Here are some elements, each with a row of numbers. One shown again gets a slightly different row.
ga-zo-ri	[  -9  377   61  124   23  265   -2 -175 -220  204  413  218   73 -427  231   15 -147  -90   46 -326 -656   -2  107  490  152  128  178 -123  409   81 -462  334  141   -6 -141  306  229 -174 -597 -143   47  306 -318  -76   19  240  131  -34 -636   51 -308   -7 -432 -265  361   -9  620 -103  151 1108 -212  -50 -119  -11 -353   43  -13  634  578 -106  326 -347   20   28   10  185  372   -6 -173  -48   30 -164  195 -174  -54  276   62 -182   20  665  -55  253  355  146   61   74  206  397  -36 -284 -178  134  -79 -237   39   69 -404  -86  -11   78 -362   21  250 -113 -237    3  161  506  -22 -115 -322  -74  -61   91  255   64 -269 -251  223 -473   56   10 -595 -125  107   86  180 -420]
zo-zo	[  67  442   74 -152   59 -595   17 -223    8    5   24  -14  -26  391  337 -104 -485  -63 -258 -275  377  130 -204  516 -102  -60   20 -220  368  -16 -517 -625  -41  -82  -12  268    8   83 -598   57 -119 -595  -26   17  -75   90    9   58  392   17 -289   99 -120   94  -16   11  129 -245 -132 -593 -156  119 -128  -58  840   46  -26  955 -311   -3  367 -390  -13   44   10  346  -38   39   14  158   84  438  425  -93  104 -234   80   21  -90  773  -18 -197  468 -358  132  -85   10  256    8  -95 -248   26  -69   88   82   76  726   51  -23   42 -319    1 -158 -299 -531  122  -11  667   97   49  797   56   54   66  299  157  152 -325   43 -577   98   87  346   63   45  132 -349 -417]
ga-ri-ri	[  13  122   42  141 -105  296   43 -177 -288  265  332  203   -3 -715 -142 -163  610 -200  141  209 -923   23  -63 -465  298  178  317 -184  276  115  100  246  102   70  222  187  301  -32  248 -134  282  285 -379 -119   83    0   65  112 -652   31 -297  -13 -465 -196  241  -57 -391 -249   83 1173 -255  114  -99  121 -466   93  150 -353  537 -323  272 -301  -47  -27  143 -137  344   37 -100  -45   77 -265 -715   25   -5  296  -47 -157  -52 -276   70  288  439  251   51   32  232  298  -34 -282  340  155 -151 -271   36  110 -551  -70    5  137 -334  -42  360  332 -337  -43  204 -287 -144  119 -374  -13   98   50  237  148 -307  374  144  185   98  -67 -522  -22   90  -26  413 -421]
ga-ri-ri	[ 141  159  -78  103  -57  365   27 -213  -29  187  462  216  -91 -777  -74  -73  755 -120  -34  129 -797   28   40 -610  151  217  235 -190  198  -32  189  288   80   60  212  215   78   14  160 -126   94  264 -317  -35   50  136   49   49 -661   21 -256 -107 -448 -237  163  -25 -505 -119  136 1211 -338  106 -138  -45 -427  159  -42 -374  581 -355  335 -335   -3 -110   58  -36  301    0 -201  -62   94 -357 -795 -146 -148  497  -42  -92   19 -338  217  390  419  164  -57   27  180  327   93 -253  296   76 -140 -279 -117  216 -366 -123  -33   27 -226  -93  360  270 -195  -53  265 -250  -99  -48 -562 -232  216   27  229    6 -299  489  233  175   98 -138 -588  -60  127   66  221 -461]
ga-zo	[ 147  317 -114   47  -15  350   16 -194  -35   22 -169  -56   66 -406  321   -7 -419   35   56 -194 -930   46  156  334  -73 -154    9 -380  441   58 -375  293  -52  -69  -65  245  -59 -117 -527   12 -131  414   29 -111   -5    1   83   -4 -586   55 -324  -38 -185   54   15   24  538 -264  122 1236 -276   39   60  -36 -476   31   50  627  646  -63  294 -389  133   99   32  298  -93  127   23   48   43 -284  417   18  -39  466  118  -17  -79  690  -48 -131  352  268   56  -64 -132  388  -61  108 -303    7   30  103   32   21 -509  -75   -5   75 -416   12  407 -289 -484   75  -28  483 -156  -12 -477 -148   43   56  324  269  201 -266   -7 -470  -21  -67 -609  100  -97   19  222 -434]
zo-ga-ga	[-109 -408   48  126  159 -597   39 -289  156 -435 -268  169   47  395 -140   43   33  193  -31   -4  465  -96 -101  470  283   95  -72 -195 -585 -104  159 -375 -208   -1 -204  110 -445  118  251  273  202 -510  265  127  166   66    1  -91  274  -20  525   32  438 -206   29  -86   11  442   -4 -421 -305 -152   -4  -58  696 -275   45 -178 -210  152 -640 -454   68  -14 -113  -19  133   24 -288  -14   59  405  474  312   91 -168 -115  130   43 -224   15  207  360 -354    8  -83 -551 -557   85  120 -250  103 -225 -161  143 -285  655  133  -64 -115  510  353 -108 -146 -177  -58  -45 -126  -16  116  824  226 -266  227  278 -441 -272 -324  328  172   -3  -76  259  -20 -213  -49 -573 -354]
zo-zo	[  41  518   76  -92   77 -633  -93 -222  -93    6  -25  -86   66  376  420  -20 -378   42 -243 -114  438  -19  -48  471  -14  -49  -28 -356  273   -1 -384 -677  -89 -139  -94   59   60   61 -638  132  -53 -617   87  -32 -158   10  -45  -26  339 -104 -277 -107  -42  179  -17  144   68 -151 -147 -575 -247   37  -84   14  771   -4  -48  914 -431   39  304 -381    7  -66   -9  246 -142   10   11   91   58  452  399   10   30 -206  129   59  -69  806   52 -180  473 -340  196  -61   -3  343   86  -28 -202   -4  -60  -11  144  -73  860   78  -63   86 -299  -55 -140 -155 -466   36   59  539   75  -25  857   40   47  171  311  268  234 -197  -80 -608    7   87  415 -110   23    7 -421 -401]
ri-zo	[-119  316    4   31 -156  358   43  485   26   30   42   29 -120  224  294  -58 -322   51  -31 -159  337  -55   83  299   42 -158 -106  774  414  -79 -244  408  -22  -34 -120 -442  -86  -41 -537   26  -20  500   57  -78   12  132  -11   17  304  143 -268  -82  -77  105   45   -3  559 -232   55 -605  666   27    5   14 -354  -12   20  615 -292   16  227  987   75  -45  -40  330  -26  126   45 -113   20 -180  364   48   46 -244  -33   86   20  738  -37 -204 -954  110   11   96  -59  269   82  -26 -184   93  -16   82  -20  -97 -415    0 -111  -59 -300   35 -243 -312  941  -76   44  453  -26   19 -486   15   31 -277 -524  197  132 -157  160 -452   -6    4  261   58 -129   30  166  780]
zo-ga-ga	[ -62 -433  104   89   22 -718   27  -90   46 -473 -273   98  -44  332 -126  -41 -163  219  163   65  458 -100  -48  367  323  183 -180 -299 -678 -169  201 -421  -82  -68 -196  245 -371  154   38  254  197 -596  100   93  176  135   16  -63  300   -5  685  -17  472 -164  106   42   80  484 -143 -564 -309 -110   73  -74  690 -209   64 -230 -237  275 -537 -346   27 -127  -85  -86   59  -12 -190   -4   71  414  603  253   85 -237  -37   81    6 -355  -60  321  460 -355   30   61 -540 -548   62  220 -213  149 -192 -243  -45 -214  711  187  -88   73  557  357 -219 -313 -204  -87 -163 -250   15   45  835   90 -235   15  306 -310 -280 -246  170  163   69  -78  270   46 -224 -136 -501 -368]
ri-ri	[-205  131  -16 -153  -17  358   20  375 -108  -12   85 -106  -22  157  -33  121  449 -162 -100   36  426  -96  -13 -618    1  -89  -67  780  363  -27   80  244   28   -6  332 -537  -27  111  364   75 -162  354   22  -43   83  120  105 -142  310  -43 -232   23 -160  187  -88  -36 -426 -277  152 -626  752   56  125  -24 -454   -2    3 -286 -191   66  317 1012  178  -13  -40 -143 -127  -75   42    2   50 -252 -565   31   80  -99   24   26 -172 -392  -24 -131 -957  126   16  -16  -69  351   42   45  369  -16   22   26   69  -83 -552    9   14   69 -298  138 -171  394  947  -14    2 -209  -29  -24 -463  -79   96 -166 -722  159   93  366   59  100 -201  -30  305  -27   46 -188  180 1036]
ga-zo-ri	[  68  480   82  109   18  302    5  -87  -97  187  466  225   30 -361  328   -8 -190 -180  186 -187 -890   98  -52  331  214  200  299 -210  267  106 -259  517  138   31 -216  188  194 -119 -487 -230  119  302 -362   15  -15  177  109    0 -524   99 -150   10 -407 -127  252   85  542 -247  -54 1219 -317   -1  -22  -12 -426  163    6  599  482 -351  252 -363  130   27   27  263  375  -11 -253   52 -201 -230  237  -92 -100  471   57 -139   33  770  -70  194  417  114   97   16  283  180  -19 -263 -112   61 -191 -245    7   25 -407 -173  113   39 -406 -115  414 -226 -223   87  195  558   60  -33 -570  -44  -80   54  245  158 -318 -176  233 -545  -23 -162 -601  -51  -73   32  267 -440]

Each walk starts at a row, and each symbol moves it to the next element.
Answers are names.
new walk
[  -3  381    9  167  -19 -596    7 -149   49  143 -244 -391  -90  527  294   89 -123  -31 -172  -75  421   50  -18  307 -537   23  -94 -362  294  -47 -390 -576  -37   24 -180  246  160   75 -541  -48  102 -528  244   19  112 -233 -166  113  359  135 -248  -69  132 -164 -426   92 -113 -254 -222 -691 -239  232   -4   88  685   95    6  784 -317  219  301 -333 -143 -146  -28  331  155  122  431   64  118  363  318  -82   72 -264  -18  -53 -204  739  109  266  370 -299 -105  -26  295  345   28  140 -164 -295  381 -185  -29  148  781  159  -50  146 -416  -89 -134 -277 -228  -80 -144  541   34  -96  761  205   26  152  252  195 -246 -284 -441 -382  -11  104  249  -34  -28   40 -204 -375] at zo-zo-zo
de [  44  467  -15  -95    5 -671   26 -242  -23   43   -1   83   35  499  354  -33 -444  -66 -234 -258  601  -75  -77  378  115  -92   29 -227  312  -18 -467 -607  -47  -70 -236  310   21   79 -664   45 -185 -671  -19  149  -33   53   69  -30  340  -10 -119   -1 -238   97  -52   85   53 -292 -228 -731 -292   95  -70   90  721  -91  -10  845 -295   37  355 -366  -23   60   -7  224 -100  -75   13  121   76  399  459  -15   81 -189   59  -53  -64  844 -100 -112  463 -357   -4   74  -18  385   90   45 -241   -3    5  108   32   66  792  -17  104  203 -313   64 -130 -284 -438  -41 -122  551   56 -137  955    0   59  231  374  274  191 -294  -55 -433   -2  102  315 -140   34   36 -322 -385] at zo-zo
de [ -69    6  -10 -264   56 -745  -97 -267   50  -82  130  -19   35  347  -25   63 -412  -55 -160  -17  646  -45   50   46   80 -391 -128 -423   -3   20  -61 -770 -140  -63  -10  194  -58   54  -75   32 -306 -716  -26  -96 -267   -3   74  -13  292   87   81   -6  134  574   41 -105 -400  -11 -263 -665 -341   80   76  -44  836   37 -120  123 -329  158   46 -470  -39   -8  -11   85 -495   18  -78  158   57  422  209   -3  -47 -427   67   72  -61   -3   34 -711  462 -493   66  132   92  -34  -38  -66  -67  -78   29  436  -92   46  985   87 -120  155    8  -79 -233   43 -814  -16  -57  -22  131 -109 1056  -21   34  125  498   69  588 -110  -35   50   37  326  463   23   65   60 -426 -489] at zo
zo [  85  491 -165    3   29 -662  -68 -223   47  105   40 -113   45  477  463   94 -443   89 -152 -192  524   17 -135  304   10  -87  -69 -242  367  -34 -372 -494  -69  -72 -249  253   87   61 -600  -37 -149 -593   20   76 -127  -49   15  121  275  -76 -332   62 -127   58  -15  -54   35 -259 -246 -669 -245   65  -20  166  825    0  -42  890 -366   47  329 -454    2   -8   59  338  -90  -62  -13  109   90  574  420   63  -12 -286  -35  108  -51  890   12 -110  457 -295   11   24   12  443  143  -51  -45   78    2  133  124  -56  797   26   58  147 -334  -83 -176 -279 -652   -9  -50  449   30   79  826   78  126  140  244  210  161 -239   60 -446   59  190  473 -113  -16   24 -339 -300] at zo-zo
zo [ 125  456  -58  113 -124 -538   34 -255   76  109 -203 -570  158  359  307 -102  -75  -63 -229  -38  412  -18   -1  348 -413   88  -72 -288  320  -59 -328 -541  -40  122 -206  182  178   58 -633  -98  196 -504  314   57   18 -304   -8  -65  393   49 -288  -53  -12 -205 -468   20   47 -185 -200 -570 -297   51  101   74  766  152   53  843 -404  226  289 -324  -25  147  -75  311  118  -50  482   17   10  455  333   18   97 -181 -100   87  -69  738   80  246  452 -236  -46   13  278  305   78  147 -160 -216  379 -223    9  115  737   84   60  142 -223 -216  -86 -248 -295   82 -154  493  -86  -41  807   76  112  181  161  260 -287 -267 -515 -563  -29   45  325  -63   57    1 -154 -366] at zo-zo-zo
de [ -29  481  -60 -100   -2 -676 -181 -185  105  -20  -48  -95   23  348  402   25 -322  125 -197 -190  500   71 -117  357  -88  -57 -116 -331  397  -47 -387 -561  -25  -72 -201  260  -18  177 -697   18  -92 -533   58  -43  -87    0   56  -50  474   22 -323   69 -212   92  -25   25   20 -328 -260 -656 -425   82   40    6  756   81 -108  753 -201  -52  316 -437  -30  -13  -11  312 -106   38   -7  159  -40  400  398  -11    6 -150   53   80  -95  677  112 -180  334 -396  -51  -38  -40  349   81  -63 -241  -35  -73   61   -7   16  910   29  -59  234 -350 -111 -158 -280 -546   -1  -44  608   78   59  808  -23   62  196  236  294  160 -297   18 -555  -36   41  362  -81    4  -55 -302 -414] at zo-zo
de [  48   40  -34 -413  -72 -694  -56 -221   59  -61   31    9  -20  316   12   71 -478  -52  -52  -53  477  -15   48   -4  -93 -326  -99 -367  -73   82  -13 -665 -126  -70    4  270   22  112  -27   21 -376 -712  -16  -60 -167  -49   58   42  465  -87  -34   66 -137  496  127  122 -309  -78 -149 -731 -229    1  -39  -47  898  -21 -113  191 -489  -45   -8 -536  -16  -30 -120  -29 -452  -10  -24   58   74  441  -27   84  -20 -249  -59   34  -13  109    4 -761  362 -365   70   14  -15   -8  -31  -74   61 -122   46  423   14   52  947  163 -192  121   34   36 -288   21 -960  -34  151   -3  183 -108  897  -21   95  125  212  -27  664   -4  -92  -48 -104  186  396  -26  -94   -4 -346 -454] at zo
ga [   0 -572   45 -149   15 -752 -154 -228   84  -86  145  -51 -103  451  -38 -116 -504  -15  -74   68  537    3   -3  297   53  -36  -67 -400 -671   44  206 -506  -35   -6 -150  262   -1  -44  223   82   49 -629  -22  -38  -54  -88    4  -92  284 -145  575  -11  317  143   15  -20  -73  463 -153 -826 -201  -86  -20   26  845   32  -89 -250 -446   83 -637 -294  -70  -22 -166 -128  -66  -25   -6  145 -119  473  365  109  174 -155    6   46   -4 -437  -75 -362  427 -394    5  -30   30 -558   67   70 -260   41  -23  199   42   78  825  167  -30 -149  631   79  -42 -236 -589  -95  -81 -341   28  -53  860   98  -50  235  364 -360  119 -237   13  258  -17  -55  484   -6 -117 -140 -305 -526] at zo-ga
zo [ 140 -513   42   77   50 -647  -64  -93  164  245 -211 -523  -14  348 -168  -17 -200  -48   31  107  459   57  -18  268 -418   78  -43 -190 -795  -37  105 -570 -126   60  -52  231  193  181  272 -340  264 -586  117  111  179 -256 -213    2  308   94  565   -8  488 -156 -458   55   49  422  -90 -528 -333 -110   -8  -45  780  142  -48 -211 -198  229 -598 -348   90  -25 -107 -125   93   78  489   54  -18  418  343 -198   22 -162   67  108   75 -363   60  258  311 -324  -27  -53  292 -494  124  163 -124 -102  237 -182  -18  -19  845  224   -5   11  697 -145 -138 -106 -265   85 -141 -260   74  -42  682  267    1  187  373 -342 -347 -295 -461  205   33 -108  401   -2  179  -65 -321 -409] at zo-ga-zo
de [  91 -468 -116 -135   10 -668 -121 -154   33  107   25   -7  -86  454  -67  -11 -275   82  -35   16  464  -23  -91  305   93  -44  -44 -254 -753  -29  202 -409  -10 -122 -196  233   64   25  324   29  -26 -705  -27  -29  -63   62  102   13  236   18  690   -5  480  178  -80  -91  -53  515 -224 -554 -281  -60  -15   81  764  -20   32 -332 -295    4 -624 -424  -87  100 -105 -139  -92  -31  -60   47   -1  449  361  -43  124 -273  -59  196  104 -398   -8 -144  361 -359   53  -63   31 -543   54    0 -231  -44  -62  248  167  -77  820  119    4  -84  677    5 -121 -319 -599 -153   38 -171  -83  -67  884   98  -55  100  262 -412  127 -220  -25  154   28  -48  430   59   10 -143 -490 -487] at zo-ga
ga [  42 -495  -36   90  -15 -507 -161 -115   60 -489 -155  307  -51  395 -126  -33 -195  265   39   15  337  -45   -7  365  295  167 -185 -313 -593   59  138 -528  -41   93 -251  293 -412   34  267  268  316 -632  312   99  111  124   79   21  396  -29  488  113  343 -177  341   34  -30  389  -91 -603 -322   66   26    4  735 -349   64  -79 -216  105 -573 -470  -46  -86 -117 -122   81  -90 -268  -34   42  453  489  250  -38 -307  -10  174   -1 -387 -116  410  367 -273  101 -134 -497 -540   -4  297 -189   84 -296  -85  -22 -183  734  111  -67 -119  746  201  -96 -243 -269 -148  -60 -264   -5   21  827   38 -203  153  215 -346 -219 -184  142  182  -42  -16  259  -25 -307  -30 -670 -271] at zo-ga-ga
de [ -86 -554  136  -36   33 -643 -141 -249   93    7   82 -115   11  472 -153   19 -426   43   38   28  620    1 -114  377   48  -68   24 -404 -747  -60  121 -582 -155  -44 -105  242  -10    2  361  -94   27 -665   64   54  -61 -190   23   30  390   -3  591  -16  354  157   -2   29   54  455 -161 -725 -255  -18   76   29  778   24  -73 -155 -336   14 -591 -362   64  -19   21 -193 -212  -30  -54  120 -124  397  404   51  148 -188  117   83  168 -278  -48  -96  489 -274  130  -71   -9 -615   22   -1 -174  -76  -84  238   13  -10  839   31  -50  -29  670  -65 -171 -255 -496   66  -61 -190   47  -49  891  179 -100  119  280 -377  269 -274  -16  169  -68    6  258  -15   35  -44 -313 -469] at zo-ga
de [ -29 -108  -56 -326  -69 -758 -174 -250   39   36   66  110 -140  300  -24   18 -440  -41  -90   -9  443  -41   20   86  -73 -307   42 -354   10  126   -4 -654 -136  -14  -32  197  -80  -24   21  -10 -420 -757  -15  -55 -193   29   33  -18  322  103   18  -39  -23  563  -71  -58 -299  -19 -244 -670 -291   45  -51  -27  840  -30 -117  243 -298  -71 -115 -437   22  -75   15  111 -568   35  -78  116   47  531   52    8  -75 -213  -65   11  -85  110   90 -750  400 -453   72 -106  -29   50  -13  -34 -154   57  -27  575  -72  -93  927   71   31   79 -176   82 -239  -69 -870  -44   18   10   68   -9  994  -61   16  148  349   82  607   45    2   31   69  233  448  -29    1  -60 -469 -534] at zo
ga [   6 -609   -1  -53   77 -588  -19 -189   12   -8   55   85    2  364 -110  -42 -557    8  -29  162  513   73   48  384   -7  -64  -10 -259 -719 -108  260 -537  -74  -75 -216  233   11   93  306  -61   21 -551  -94   73   59   85   19  -14  352  -85  524    3  280  108  -82  -33  -29  435 -127 -674 -269 -128  -65   34  737  -46   19 -188 -400   81 -639 -367   58  -32  -92  -31 -133  -60   75  155  -10  398  352  -60  108 -330   -5   29   72 -265   23 -138  379 -342   75   -7  -40 -676  106  116 -156   77  -26  112   75   13  836  100  -85  -31  642   64 -149 -178 -526 -113  -42 -228   62   10  868   74   13  129  283 -350  178 -241   38  157   33   13  342  -58   44   15 -464 -389] at zo-ga
ri [  51 -478   79   75    7 -679  -89  -94   87  102  467  244  -69  360 -112   31 -112 -167  -25  183  431   -9   37  302  156  126  392 -333 -680    3  180 -484  -80  -92 -179  266  211   41  338 -192  199 -720 -347   83  -52  154   24  -48  335  -58  500  -19  -45 -399  173  -24   70  404 -169 -667 -204  -33   98  -26  726   45   40 -123 -301 -348 -490 -403 -120   57  -20 -212  472   53 -158  125   37  400  289 -125  -19 -200  -23   28  -53 -410  -37  157  309 -320   96  -37  265 -510   36 -307 -207  176 -300 -141  -60  132  814  151 -193 -128  579 -175 -114 -185 -236   61  228 -286   42   53  799   16   -9  268  340 -285 -259 -197  249  202   95 -178  456   39  140  186 -251 -381] at zo-ga-ri
de [  27 -372  -14  -56   21 -696  -86 -217   18  -58   72  -52 -155  319  -75    3 -381   26  -95   40  490  -98   55  312    8  -17  -20 -136 -774  -54  227 -525   45   18 -205  240 -164  -41  358   -2 -115 -676   30  136   45   36   13 -113  247   85  610    4  360  120 -117   13  -41  569 -259 -592 -190 -170   55  -14  815  -58  -56 -103 -368   60 -742 -313   24  117   16 -103  -59   74   81   49 -119  323  405  -65   42 -168   -2   10  -10 -312  -60 -163  413 -393   41   -5  -15 -716  100   56 -200 -114 -128  175  -53   -2  800   40 -101  -69  569  -12 -240 -289 -424  -22   37 -147   77  -26  857  -50  -14  171  325 -398  103 -331    1  209  -32  -19  380   22  -44   19 -397 -462] at zo-ga
new walk
[ -36 -466   14  152   24 -648 -133 -104   55  244  729  290   18  338 -221  -64 -134 -203   -9   92  573   -5    2  296  108  331  287 -291 -596  -29  207 -482 -178  -20 -132  247  184   71  313 -262  373 -548 -304  124  123   52  106   -6  323  131  556   27   42  -83  357   46   69  510  -85 -553 -268  -28  -14   -5  683  185  -24 -202 -221 -350 -655 -313  -54   33    9 -219  337    5 -242  -64    8  513  355 -132  111 -191  -19   87  101 -337  -10  228  403 -361   53   56  330 -666  220 -354 -152  136 -358 -175   17   47  835   51  -58   19  536 -247  -51 -218 -217   64  259 -278  -92  -24  831   84 -127   98  330 -319 -125 -327  212  199  -57  -20  556  -39   87   76 -249 -420] at zo-ga-ri
de [   8 -544   46   52    2 -643 -142 -212   44  -66  -44  -57 -127  510 -119   83 -526  -16   17   83  481 -101  -22  293  -17 -135  -89 -285 -698   24  223 -636   11  -72 -167  294  -28   69  293   15   22 -648  -12   83   77   -9   -5    4  368   70  589   69  368   79   -5   60   41  578 -144 -608 -320  -13   -7 -130  842 -110  -35 -171 -368   66 -703 -338   55  -13 -116   53 -206   -8  -45   89  -37  411  438    6   81 -314  -40   -7   77 -413  -36 -148  396 -384   80   -2 -126 -610   -4  -16 -231 -146   16  158   27   39  809  -12  -83  -28  641   66 -229 -341 -508   78  -74 -184   80   27  898   70   66  111  251 -438   79 -336   15  195  -42   13  342   73   33  -30 -316 -462] at zo-ga
zo [  83 -596  -22  126   36 -609 -102  -75   80  276 -208 -566  -57  347 -108   11 -190  -34  -88   78  527   49   25  283 -471  190 -191 -282 -689  -82  208 -436 -247  -34 -195  190  272  167  270 -130  263 -555  156   68  154 -268  -35   90  329  -12  561  -56  405 -252 -462  -51   -5  421 -190 -598 -240 -174   57 -121  728  240  -46 -271 -347  182 -737 -379  -58  -16  -93 -177  161   36  526   93  -60  389  372 -126  175 -279   79  245   16 -258  -26  122  307 -411  -64   31  278 -635   61  143 -164 -382  339  -29  -32  -30  767  175   26 -124  703  -93  -96 -231 -240  107  -41 -213   -3    4  754  272  -26  201  275 -411 -249 -214 -412  103   22 -206  231  -56  172  -10 -189 -295] at zo-ga-zo
